Here is a tiny trained network, its code and every weight. The questions are about switching its units off for an input and a target symbol, where a switched-off unit gives its printed mean instead of its output.

import numpy as np


def w(rows, s, z=0):
    codes = np.array(rows[::2]) - 128.0
    scale = np.full(codes.shape[1], s)
    scale[-1] = z or s
    return codes * scale


def norm(h):
    return h / np.sqrt((h * h).mean(-1, keepdims=True) + 1e-5)


def f(y):
    return y / 2 * (1 + np.tanh(0.7978845608 * (y + 0.044715 * y**3)))


def softmax(a):
    e = np.exp(a - a.max(-1, keepdims=True))
    return e / e.sum(-1, keepdims=True)


def log_softmax(a):
    a = a - a.max(-1, keepdims=True)
    return a - np.log(np.exp(a).sum(-1, keepdims=True))


def net(x, mask):
    ids = ['ΘΛΞΨΩαβδεζημστφ'.index(c) for c in x.split()]
    T = len(ids)
    res = E[ids] + P[:T]
    u = 0
    for l in range(2):
        q, k, v = (norm(res) @ M[l].T for M in (Q, K, V))
        z = softmax(np.where(np.tri(T) > 0, q @ k.T / 3**0.5, -1e9)) @ v
        res = res + np.where(mask[u], z, O[l][:, -1]) @ O[l][:, :-1]
        u += 1
        y = f(norm(res) @ A[l][:, :-1].T + A[l][:, -1])
        res = res + np.where(mask[u : u + 8], y, B[l][:, -1]) @ B[l][:, :-1]
        u += 8
    return log_softmax(norm(res)[-1] @ U[:, :-1].T + U[:, -1])


Q, K, V, O, A, B = {}, {}, {}, {}, {}, {}
E = w([
[171,168,172,167],'Θ',
[154,152,250,129],'Λ',
[172,73,105,132],'Ξ',
[134,175,140,150],'Ψ',
[107,104,203,114],'Ω',
[119,109,124,126],'α',
[152,97,100,133],'β',
[124,110,127,151],'δ',
[57,38,94,176],'ε',
[151,132,122,150],'ζ',
[170,105,137,159],'η',
[141,155,138,121],'μ',
[50,21,185,133],'σ',
[165,149,137,129],'τ',
[234,212,92,163],'φ',
],0.021)
P = w([
[69,189,44,151],'0',
[255,111,50,72],'1',
[224,107,53,77],'2',
[207,111,83,94],'3',
[194,97,91,108],'4',
[188,84,92,104],'5',
[177,72,107,133],'6',
[159,81,97,107],'7',
[158,88,108,113],'8',
],0.008)
Q[0] = w([
[180,71,148,109],'0.h0',
[253,64,148,186],'0.h0',
[102,50,112,99],'0.h0',
],0.0066)
K[0] = w([
[157,237,110,145],'0.h0',
[3,95,102,213],'0.h0',
[118,158,185,146],'0.h0',
],0.0054)
V[0] = w([
[112,141,198,234],'0.h0',
[125,61,168,124],'0.h0',
[255,81,91,159],'0.h0',
],0.0059)
O[0] = w([
[176,249,140,173,168],'0.h0',
[180,106,90,160,101],'0.h0',
[181,158,67,126,253],'0.h0',
],0.011,0.0047)
A[0] = w([
[126,80,140,149,71],'0.n0',
[144,142,133,224,24],'0.n1',
[71,166,139,181,25],'0.n2',
[95,84,165,167,101],'0.n3',
[80,139,249,139,182],'0.n4',
[62,117,84,162,4],'0.n5',
[103,135,66,186,105],'0.n6',
[210,145,199,124,210],'0.n7',
],0.012,0.0031)
B[0] = w([
[102,182,138,182,123],'0.n0',
[187,113,73,37,151],'0.n1',
[184,56,114,140,122],'0.n2',
[66,80,106,127,123],'0.n3',
[142,40,239,59,149],'0.n4',
[60,96,154,85,124],'0.n5',
[73,153,125,39,133],'0.n6',
[86,2,49,94,253],'0.n7',
],0.0065,0.012)
Q[1] = w([
[56,57,252,75],'1.h0',
[196,90,16,154],'1.h0',
[47,12,76,108],'1.h0',
],0.011)
K[1] = w([
[129,7,114,210],'1.h0',
[53,211,183,94],'1.h0',
[81,93,122,163],'1.h0',
],0.016)
V[1] = w([
[168,126,19,101],'1.h0',
[34,199,89,16],'1.h0',
[44,1,60,17],'1.h0',
],0.0088)
O[1] = w([
[143,97,55,90,220],'1.h0',
[7,130,133,63,146],'1.h0',
[34,60,64,149,2],'1.h0',
],0.015,0.0024)
A[1] = w([
[138,127,226,102,186],'1.n0',
[62,74,163,198,148],'1.n1',
[15,98,138,217,58],'1.n2',
[93,156,138,108,62],'1.n3',
[211,139,105,175,253],'1.n4',
[124,181,192,127,176],'1.n5',
[47,98,9,110,45],'1.n6',
[73,165,104,83,49],'1.n7',
],0.014,0.0041)
B[1] = w([
[137,19,162,135,168],'1.n0',
[121,209,144,46,173],'1.n1',
[113,253,184,74,173],'1.n2',
[181,73,127,140,120],'1.n3',
[27,209,124,174,254],'1.n4',
[156,69,76,162,153],'1.n5',
[187,74,190,206,212],'1.n6',
[240,86,121,76,137],'1.n7',
],0.012,0.0098)
U = w([
[225,145,160,158,242],'Θ',
[90,146,121,251,95],'Λ',
[157,67,67,228,78],'Ξ',
[179,46,224,194,2],'Ψ',
[94,149,132,116,125],'Ω',
[86,114,172,104,130],'α',
[80,86,70,116,148],'β',
[51,117,113,105,129],'δ',
[96,83,164,138,212],'ε',
[163,85,132,113,85],'ζ',
[140,114,26,132,217],'η',
[97,158,202,63,66],'μ',
[109,126,173,137,147],'σ',
[185,111,113,13,31],'τ',
[122,147,83,80,126],'φ',
],0.016,0.0038)

Each question gives the input, a string of symbols that net reads in full, and the target symbol t.
The units are the heads (3 rows each of Q, K, V and O) and the neurons (one row each of A and B). Each row of codes is followed by its name. A weight is (code - 128) times the scale printed after its matrix; where a second scale follows, it is the last column's (O, A, B and U).
mask holds one flag per unit, layer by layer, with each layer's heads first. A switched-off unit (its flag False) gives its mean, the last column of its rows in O or B, instead of its output. The means were averaged over made-up inputs and are rounded, as every weight is.
A unit's drop is (log p(t) with every unit on - log p(t) with that unit switched off) / (log p(t) with every unit on - log p(t) with every unit switched off).
The circuit of an input: a set's keep is (log p(t) with only the set's units on - log p(t) with every unit switched off) / (log p(t) with every unit on - log p(t) with every unit switched off). Starting from the 12 units with the biggest drops (on a tie, the unit counted first), units are removed one at a time, each time the one whose removal leaves the highest keep (on an exact tie, the one counted first), for as long as the keep stays at least 0.8.
units of the circuit, in order: the units of the circuit, biggest drop first
most important unit: the unit with the biggest drop
top k neurons: the k neurons with the biggest drops, biggest first
k most important neurons of layer l: the k neurons of layer l with the biggest drops, biggest first
drop of u: that unit's drop, to one decimal
input τ β Θ Θ Λ Θ Θ, target τ: most important unit : 0.n7
input β μ Λ Θ α Λ Θ Θ τ, target β: units of the circuit, in order : 0.n7, 1.h0
input β Θ Θ Θ ζ, target β: units of the circuit, in order : 1.h0, 0.n6
input Ξ η Ξ, target Ξ: units of the circuit, in order : 1.h0, 1.n6
input τ τ Ψ Θ τ σ Ξ Θ Θ, target τ: units of the circuit, in order : 1.h0, 0.n7
input η η Ψ, target η: top 3 neurons : 0.n7, 1.n2, 1.n1
input Θ Θ Λ, target Ψ: units of the circuit, in order : 0.n4, 0.h0, 0.n7, 1.h0
input β μ Θ Ξ Θ Θ η Θ, target β: units of the circuit, in order : 1.h0, 0.h0
input Λ Θ η Θ, target Λ: 2 most important neurons of layer 0 : 0.n4, 0.n7
input Θ Λ μ, target Θ: units of the circuit, in order : 1.h0, 0.h0
input Λ Θ Θ σ η τ, target Λ: units of the circuit, in order : 0.n4, 1.h0
input β τ τ Λ Θ β, target β: units of the circuit, in order : 0.n6, 1.h0
input β Λ δ, target β: units of the circuit, in order : 1.h0, 0.n6
input η Θ Θ β Θ Θ μ τ η, target η: most important unit : 0.h0
input μ Λ η Θ Λ τ Ξ Θ, target μ: 2 most important neurons of layer 0 : 0.n7, 0.n4
input μ Λ σ Θ ζ τ, target μ: 2 most important neurons of layer 1 : 1.n2, 1.n1
input β Λ η Ξ Θ Θ Ω Θ η, target β: 2 most important neurons of layer 0 : 0.n7, 0.n6
input τ Ξ τ α Θ Λ η τ, target τ: top 2 neurons : 0.n7, 1.n4
input Ξ φ Θ α Λ β, target Ξ: top 3 neurons : 1.n6, 1.n1, 1.n2
input Θ Θ τ τ Θ Θ Θ Ψ, target Θ: most important neuron of layer 0 : 0.n7
input Θ Θ Θ Λ, target Ψ: 3 most important neurons of layer 0 : 0.n4, 0.n7, 0.n6
input Ξ Θ Θ Λ δ Λ δ Λ α, target Ξ: top 2 neurons : 0.n6, 0.n7
input Λ Θ Ψ Θ Θ ζ, target Λ: 3 most important neurons of layer 1 : 1.n4, 1.n1, 1.n2
input μ Λ Ψ Θ τ α φ μ, target μ: top 2 neurons : 0.n7, 0.n4
input β Θ Θ, target β: drop of 1.n3 : 0.0
input Ξ τ Λ Θ τ η, target Ξ: drop of 1.h0 : 2.0
input μ Θ Ξ η Ψ Λ τ η, target μ: drop of 0.h0 : 0.6
